Below are the code and all the weights of a small trained network. Each question names an input and a target symbol and asks about switching units off, where a switched-off unit gives its printed mean instead of its output.

import numpy as np


def w(rows, s, z=0):
    codes = np.array(rows[::2]) - 128.0
    scale = np.full(codes.shape[1], s)
    scale[-1] = z or s
    return codes * scale


def f(y):
    return y / 2 * (1 + np.tanh(0.7978845608 * (y + 0.044715 * y**3)))


def softmax(a):
    e = np.exp(a - a.max(-1, keepdims=True))
    return e / e.sum(-1, keepdims=True)


def log_softmax(a):
    a = a - a.max(-1, keepdims=True)
    return a - np.log(np.exp(a).sum(-1, keepdims=True))


def net(x, mask):
    ids = ['βδεηθλμτω'.index(c) for c in x.split()]
    T = len(ids)
    res = E[ids] + P[:T]
    u = 0
    for l in range(2):
        q, k, v = (res @ M[l].T for M in (Q, K, V))
        z = softmax(np.where(np.tri(T) > 0, q @ k.T / 4**0.5, -1e9)) @ v
        res = res + np.where(mask[u], z, O[l][:, -1]) @ O[l][:, :-1]
        u += 1
        y = f(res @ A[l][:, :-1].T + A[l][:, -1])
        res = res + np.where(mask[u : u + 8], y, B[l][:, -1]) @ B[l][:, :-1]
        u += 8
    return log_softmax(res[-1] @ U[:, :-1].T + U[:, -1])


Q, K, V, O, A, B = {}, {}, {}, {}, {}, {}
E = w([
[146,83,124,97,161,75,189,89,90],'β',
[130,61,182,53,161,124,145,100,136],'δ',
[141,87,125,85,163,99,183,114,110],'ε',
[158,147,173,123,144,178,53,153,111],'η',
[157,166,154,93,162,77,201,128,121],'θ',
[82,200,135,172,181,112,138,132,123],'λ',
[137,175,94,188,157,191,143,177,137],'μ',
[139,211,128,48,131,153,199,56,157],'τ',
[65,110,143,27,144,73,87,167,253],'ω',
],0.022)
P = w([
[78,111,177,203,67,127,180,172,96],'0',
[205,54,115,220,31,71,167,188,182],'1',
[118,158,203,162,77,158,184,190,114],'2',
[181,79,116,187,85,77,149,140,169],'3',
[108,146,151,125,104,160,156,195,101],'4',
[169,93,112,161,129,80,134,110,164],'5',
[109,155,139,96,134,156,145,189,95],'6',
[166,109,111,141,164,84,117,89,159],'7',
[110,161,124,69,162,162,136,190,95],'8',
[165,114,97,124,197,90,102,76,160],'9',
[109,176,123,43,191,162,128,186,89],'10',
[167,127,91,107,228,100,83,63,165],'11',
[99,163,91,16,215,157,123,176,85],'12',
[160,138,88,108,251,92,84,55,160],'13',
],0.015)
Q[0] = w([
[152,85,76,171,157,177,198,57,39],'L0H0',
[24,140,128,53,131,54,126,164,228],'L0H0',
[144,100,110,76,169,111,111,210,41],'L0H0',
[84,62,91,165,91,40,2,70,163],'L0H0',
],0.009)
K[0] = w([
[175,140,89,145,103,120,142,108,46],'L0H0',
[120,113,138,77,163,126,154,140,166],'L0H0',
[171,156,124,105,251,144,94,154,107],'L0H0',
[127,50,194,140,78,113,133,114,97],'L0H0',
],0.013)
V[0] = w([
[85,40,253,79,175,44,232,131,67],'L0H0',
[108,55,112,78,54,214,173,22,170],'L0H0',
[93,70,180,153,94,221,37,45,148],'L0H0',
[188,31,193,85,92,186,111,215,25],'L0H0',
],0.0042)
O[0] = w([
[73,129,65,187,145,35,109,197,154,255],'L0H0',
[99,176,147,141,122,176,101,99,57,123],'L0H0',
[52,160,167,71,88,84,110,2,149,22],'L0H0',
[48,140,242,132,197,118,115,55,109,103],'L0H0',
],0.0093,0.0055)
A[0] = w([
[155,187,131,202,206,105,139,147,117,161],'L0N0',
[140,188,160,39,90,153,144,173,173,99],'L0N1',
[60,217,91,195,113,169,12,209,86,180],'L0N2',
[114,229,96,108,95,164,129,115,46,5],'L0N3',
[111,99,178,134,148,177,158,199,60,133],'L0N4',
[90,130,160,38,184,153,175,206,121,192],'L0N5',
[214,2,164,119,115,135,98,171,140,193],'L0N6',
[108,124,150,108,112,120,49,96,160,138],'L0N7',
],0.0089,0.0029)
B[0] = w([
[138,61,97,143,139,167,56,104,120,211],'L0N0',
[133,153,44,129,127,70,158,155,189,183],'L0N1',
[239,142,120,48,74,52,214,167,99,158],'L0N2',
[88,181,148,252,225,69,134,145,63,145],'L0N3',
[81,126,130,126,87,157,163,87,78,184],'L0N4',
[130,158,144,116,141,180,79,145,21,254],'L0N5',
[227,131,117,136,131,77,147,254,143,200],'L0N6',
[100,124,194,110,195,122,157,151,168,141],'L0N7',
],0.0075,0.013)
Q[1] = w([
[186,67,172,92,202,108,141,180,85],'L1H0',
[68,201,136,127,166,114,162,226,72],'L1H0',
[159,161,127,59,154,201,136,179,75],'L1H0',
[100,129,127,1,130,149,231,167,3],'L1H0',
],0.007)
K[1] = w([
[166,105,123,83,182,115,83,106,111],'L1H0',
[115,149,57,69,125,97,80,110,154],'L1H0',
[153,136,100,125,191,174,98,103,140],'L1H0',
[146,160,106,78,248,121,130,132,119],'L1H0',
],0.012)
V[1] = w([
[146,177,99,215,134,132,179,107,137],'L1H0',
[129,229,133,113,147,127,85,174,173],'L1H0',
[230,93,132,112,97,176,162,49,34],'L1H0',
[122,254,128,86,144,78,189,118,159],'L1H0',
],0.0074)
O[1] = w([
[160,149,91,142,248,122,92,177,111,135],'L1H0',
[98,136,182,139,120,86,161,156,144,221],'L1H0',
[223,97,153,161,121,194,158,154,70,1],'L1H0',
[137,231,153,166,141,95,145,126,175,190],'L1H0',
],0.011,0.0061)
A[1] = w([
[202,108,213,82,128,36,81,152,151,233],'L1N0',
[249,94,61,72,14,100,119,156,143,203],'L1N1',
[201,173,87,128,126,67,117,152,195,2],'L1N2',
[45,161,200,75,114,90,151,76,151,158],'L1N3',
[210,162,154,160,146,69,163,235,154,26],'L1N4',
[96,181,201,216,141,117,28,177,20,68],'L1N5',
[151,108,100,162,126,98,73,229,160,196],'L1N6',
[95,78,111,148,254,87,66,170,195,77],'L1N7',
],0.0073,0.0048)
B[1] = w([
[144,109,47,175,126,174,148,111,147,208],'L1N0',
[43,86,119,103,37,25,125,115,143,202],'L1N1',
[100,4,212,120,148,186,153,161,87,203],'L1N2',
[174,182,140,135,167,116,77,175,74,195],'L1N3',
[92,168,69,84,121,211,26,68,151,252],'L1N4',
[126,72,118,44,151,112,202,181,196,184],'L1N5',
[203,159,254,39,160,113,158,97,200,233],'L1N6',
[205,144,117,187,60,183,115,111,51,225],'L1N7',
],0.008,0.02)
U = w([
[123,89,53,18,101,24,207,46,223,228],'β',
[253,87,66,166,236,80,190,153,220,230],'δ',
[196,101,97,192,169,176,27,105,23,112],'ε',
[146,142,35,145,11,205,199,202,85,82],'η',
[33,40,144,69,175,120,82,79,104,61],'θ',
[153,24,175,123,186,77,244,234,154,1],'λ',
[40,18,67,143,155,171,103,196,137,95],'μ',
[121,139,88,126,102,87,129,177,128,61],'τ',
[149,121,241,72,112,133,213,51,67,67],'ω',
],0.0058,0.0052)

Each question gives the input, a string of symbols that net reads in full, and the target symbol t.
The units are the heads (4 rows each of Q, K, V and O) and the neurons (one row each of A and B). Each row of codes is followed by its name. A weight is (code - 128) times the scale printed after its matrix; where a second scale follows, it is the last column's (O, A, B and U).
mask holds one flag per unit, layer by layer, with each layer's heads first. A switched-off unit (its flag False) gives its mean, the last column of its rows in O or B, instead of its output. The means were averaged over made-up inputs and are rounded, as every weight is.
A unit's drop is (log p(t) with every unit on - log p(t) with that unit switched off) / (log p(t) with every unit on - log p(t) with every unit switched off).
The circuit of an input: a set's keep is (log p(t) with only the set's units on - log p(t) with every unit switched off) / (log p(t) with every unit on - log p(t) with every unit switched off). Starting from the 12 units with the biggest drops (on a tie, the unit counted first), units are removed one at a time, each time the one whose removal leaves the highest keep (on an exact tie, the one counted first), for as long as the keep stays at least 0.8.
circuit, biggest first: the units of the circuit, biggest drop first
k most important neurons: the k neurons with the biggest drops, biggest first
k most important neurons of layer l: the k neurons of layer l with the biggest drops, biggest first
input η δ ω ε δ ε θ η β δ β, target θ: 3 most important neurons of layer 1 => (L1N7 L1N0 L1N3)
input β λ λ λ τ λ θ θ θ θ δ δ η, target ω: circuit, biggest first => (L0H0 L1H0)
input τ η η δ δ, target ω: circuit, biggest first => (L0H0 L1H0)
input ω β λ ω, target δ: 4 most important neurons => (L1N6 L1N3 L1N0 L0N0)
input δ τ ω δ δ ω δ τ ε, target δ: most important neuron => (L1N5)
input δ β θ, target λ: 3 most important neurons => (L1N4 L0N0 L0N4)
input ω θ τ θ μ δ, target β: 2 most important neurons => (L1N1 L0N6)
input λ ε λ δ β δ ω ε λ, target τ: 2 most important neurons => (L0N5 L0N1)
input ω δ τ η θ ε θ θ δ ε δ τ, target δ: 4 most important neurons => (L0N3 L1N4 L0N5 L1N1)
input λ β δ δ θ ε ω μ η, target τ: circuit, biggest first => (L1N3 L1H0 L0N4 L0N1)
input θ τ θ μ δ μ ω η β, target τ: 3 most important neurons of layer 1 => (L1N3 L1N6 L1N2)
input λ δ μ θ θ ω μ ε δ, target η: 4 most important neurons => (L0N5 L1N6 L0N1 L1N2)
input δ δ μ δ θ, target η: circuit, biggest first => (L1H0 L0N4)
input δ δ η λ δ θ δ δ η, target ω: circuit, biggest first => (L0H0)
input δ β ε μ τ τ δ β η τ β, target δ: 4 most important neurons of layer 1 => (L1N5 L1N1 L1N2 L1N7)
input ε τ δ η δ τ τ μ δ ω β λ, target β: 4 most important neurons => (L0N2 L0N0 L0N3 L0N5)
input θ τ δ ε θ τ λ ε θ λ λ τ, target ε: 3 most important neurons => (L0N3 L1N5 L1N6)
input β δ θ δ ε, target λ: 2 most important neurons => (L1N4 L1N7)
input δ τ τ λ δ β δ τ τ ω μ, target τ: 2 most important neurons => (L0N7 L0N4)
input μ θ λ ε η, target β: circuit, biggest first => (L1N1 L0N2)
input δ ε δ θ λ ω λ ω, target δ: circuit, biggest first => (L0N7 L1N1)
input θ τ θ, target δ: 2 most important neurons => (L1N5 L1N1)
input θ δ ω η θ τ β δ ω η, target δ: circuit, biggest first => (L0N5)
input λ ω θ ε δ, target λ: 2 most important neurons => (L1N4 L0N6)
input μ τ λ λ ε ε ω θ μ θ β τ δ η, target β: 2 most important neurons => (L1N1 L0N2)
input μ τ δ ε λ μ τ ω ω μ ω λ τ, target τ: 3 most important neurons => (L0N1 L0N3 L0N4)
input ε θ δ, target λ: 2 most important neurons of layer 0 => (L0N1 L0N6)
input β ε τ δ λ τ, target δ: circuit, biggest first => (L1H0)
input β τ θ λ δ λ η δ τ λ η, target δ: circuit, biggest first => (L1H0 L0N2 L0N1)
